Below is a small trained network, with its code and all its weights. Each question gives an input and a class and asks what happens when units are switched off, that is, made to give their printed mean instead of their output.

import numpy as np


def w(rows, s, z=0):
    codes = np.array(rows[::2]) - 128.0
    scale = np.full(codes.shape[1], s)
    scale[-1] = z or s
    return codes * scale


def norm(h):
    return h / np.sqrt((h * h).mean(-1, keepdims=True) + 1e-5)


def f(y):
    return np.maximum(y, 0)


def log_softmax(a):
    a = a - a.max(-1, keepdims=True)
    return a - np.log(np.exp(a).sum(-1, keepdims=True))


def net(x, mask):
    res = np.array(x, float).reshape(1, 2) / 4 @ E
    u = 0
    for l in range(3):
        y = f(norm(res) @ A[l][:, :-1].T + A[l][:, -1])
        res = res + np.where(mask[u : u + 11], y, B[l][:, -1]) @ B[l][:, :-1]
        u += 11
    return log_softmax(norm(res)[-1] @ U[:, :-1].T + U[:, -1])


A, B = {}, {}
E = w([
[5,86,139],'x0',
[105,144,197],'x1',
],0.011)
A[0] = w([
[123,150,53,47],'L0N0',
[105,142,187,161],'L0N1',
[222,63,143,105],'L0N2',
[89,236,143,43],'L0N3',
[243,156,126,143],'L0N4',
[192,90,40,88],'L0N5',
[209,20,87,88],'L0N6',
[79,146,164,131],'L0N7',
[90,174,254,4],'L0N8',
[121,112,39,15],'L0N9',
[69,10,89,99],'L0N10',
],0.0078,0.0034)
B[0] = w([
[146,142,109,148],'L0N0',
[91,35,43,180],'L0N1',
[135,127,240,190],'L0N2',
[121,131,147,137],'L0N3',
[39,66,58,253],'L0N4',
[119,131,157,205],'L0N5',
[86,170,169,187],'L0N6',
[153,144,81,177],'L0N7',
[161,91,203,179],'L0N8',
[85,3,32,154],'L0N9',
[120,155,165,210],'L0N10',
],0.0063,0.0054)
A[1] = w([
[195,165,177,217],'L1N0',
[191,200,99,80],'L1N1',
[173,139,121,61],'L1N2',
[58,9,191,174],'L1N3',
[190,82,65,71],'L1N4',
[137,113,90,58],'L1N5',
[76,65,155,112],'L1N6',
[79,172,229,102],'L1N7',
[37,162,44,164],'L1N8',
[116,116,255,2],'L1N9',
[120,105,220,65],'L1N10',
],0.0095,0.0025)
B[1] = w([
[147,68,181,172],'L1N0',
[98,105,144,158],'L1N1',
[69,86,167,144],'L1N2',
[167,176,164,255],'L1N3',
[103,168,164,168],'L1N4',
[166,134,106,140],'L1N5',
[137,186,92,198],'L1N6',
[254,165,167,166],'L1N7',
[173,140,129,201],'L1N8',
[153,174,220,167],'L1N9',
[148,194,178,163],'L1N10',
],0.0056,0.009)
A[2] = w([
[172,72,159,73],'L2N0',
[75,113,159,59],'L2N1',
[125,57,57,134],'L2N2',
[157,115,193,218],'L2N3',
[131,198,71,161],'L2N4',
[199,110,143,44],'L2N5',
[127,165,130,255],'L2N6',
[179,187,129,103],'L2N7',
[148,56,79,183],'L2N8',
[5,150,196,210],'L2N9',
[55,175,137,192],'L2N10',
],0.012,0.0017)
B[2] = w([
[136,153,85,186],'L2N0',
[151,153,68,162],'L2N1',
[173,209,254,187],'L2N2',
[123,152,73,254],'L2N3',
[131,193,178,203],'L2N4',
[87,84,77,201],'L2N5',
[68,129,91,193],'L2N6',
[46,86,108,219],'L2N7',
[199,144,190,182],'L2N8',
[193,98,89,255],'L2N9',
[141,86,105,207],'L2N10',
],0.0094,0.0057)
U = w([
[182,192,217,222],'0',
[164,55,27,215],'1',
[5,187,110,165],'2',
[56,12,193,14],'3',
[70,57,157,6],'4',
[78,57,176,2],'5',
[74,72,161,3],'6',
[71,60,174,8],'7',
],0.018,0.0076)

Each question gives the input, the list of numbers given to net, and the class t.
The units are the neurons (one row each of A and B). Each row of codes is followed by its name. A weight is (code - 128) times the scale printed after its matrix; where a second scale follows, it is the last column's (A, B and U).
mask holds one flag per neuron, layer by layer. A switched-off neuron (its flag False) gives its mean, the last column of its row in B, instead of its output. The means were averaged over made-up inputs and are rounded, as every weight is.
A unit's drop is (log p(t) with every unit on - log p(t) with that unit switched off) / (log p(t) with every unit on - log p(t) with every unit switched off).
The circuit of an input: a set's keep is (log p(t) with only the set's units on - log p(t) with every unit switched off) / (log p(t) with every unit on - log p(t) with every unit switched off). Starting from the 12 units with the biggest drops (on a tie, the unit counted first), units are removed one at a time, each time the one whose removal leaves the highest keep (on an exact tie, the one counted first), for as long as the keep stays at least 0.8.
circuit, biggest first: the units of the circuit, biggest drop first
most important unit: the unit with the biggest drop
top k neurons: the k neurons with the biggest drops, biggest first
drop when u is switched off: that unit's drop, to one decimal
input [3,5], class 0: circuit, biggest first -> L0N4; L2N9
input [0,-3], class 2: top 3 neurons -> L0N6; L0N1; L0N5
input [4,3], class 1: circuit, biggest first -> L2N9
input [7,8], class 0: circuit, biggest first -> L0N4; L1N7; L2N7
input [1,2], class 2: top 2 neurons -> L0N1; L0N4
input [-3,0], class 2: top 2 neurons -> L0N4; L0N10
input [-3,1], class 2: top 3 neurons -> L0N4; L0N10; L2N7
input [-3,-4], class 0: top 3 neurons -> L1N3; L0N4; L1N9
input [5,3], class 1: top 3 neurons -> L2N9; L0N1; L0N2
input [8,-8], class 0: top 4 neurons -> L2N2; L2N7; L0N4; L1N8
input [-7,-8], class 0: top 3 neurons -> L0N4; L1N3; L2N2
input [8,6], class 1: top 4 neurons -> L2N9; L0N1; L2N2; L0N2
input [2,-3], class 2: top 4 neurons -> L0N4; L0N10; L0N1; L1N3
input [-1,-3], class 2: most important unit -> L0N6
input [6,-6], class 0: top 2 neurons -> L2N2; L0N2
input [5,4], class 1: drop when L2N8 is switched off -> 0.1
input [-3,-3], class 2: drop when L0N1 is switched off -> 0.9
input [7,5], class 1: drop when L2N9 is switched off -> 1.2
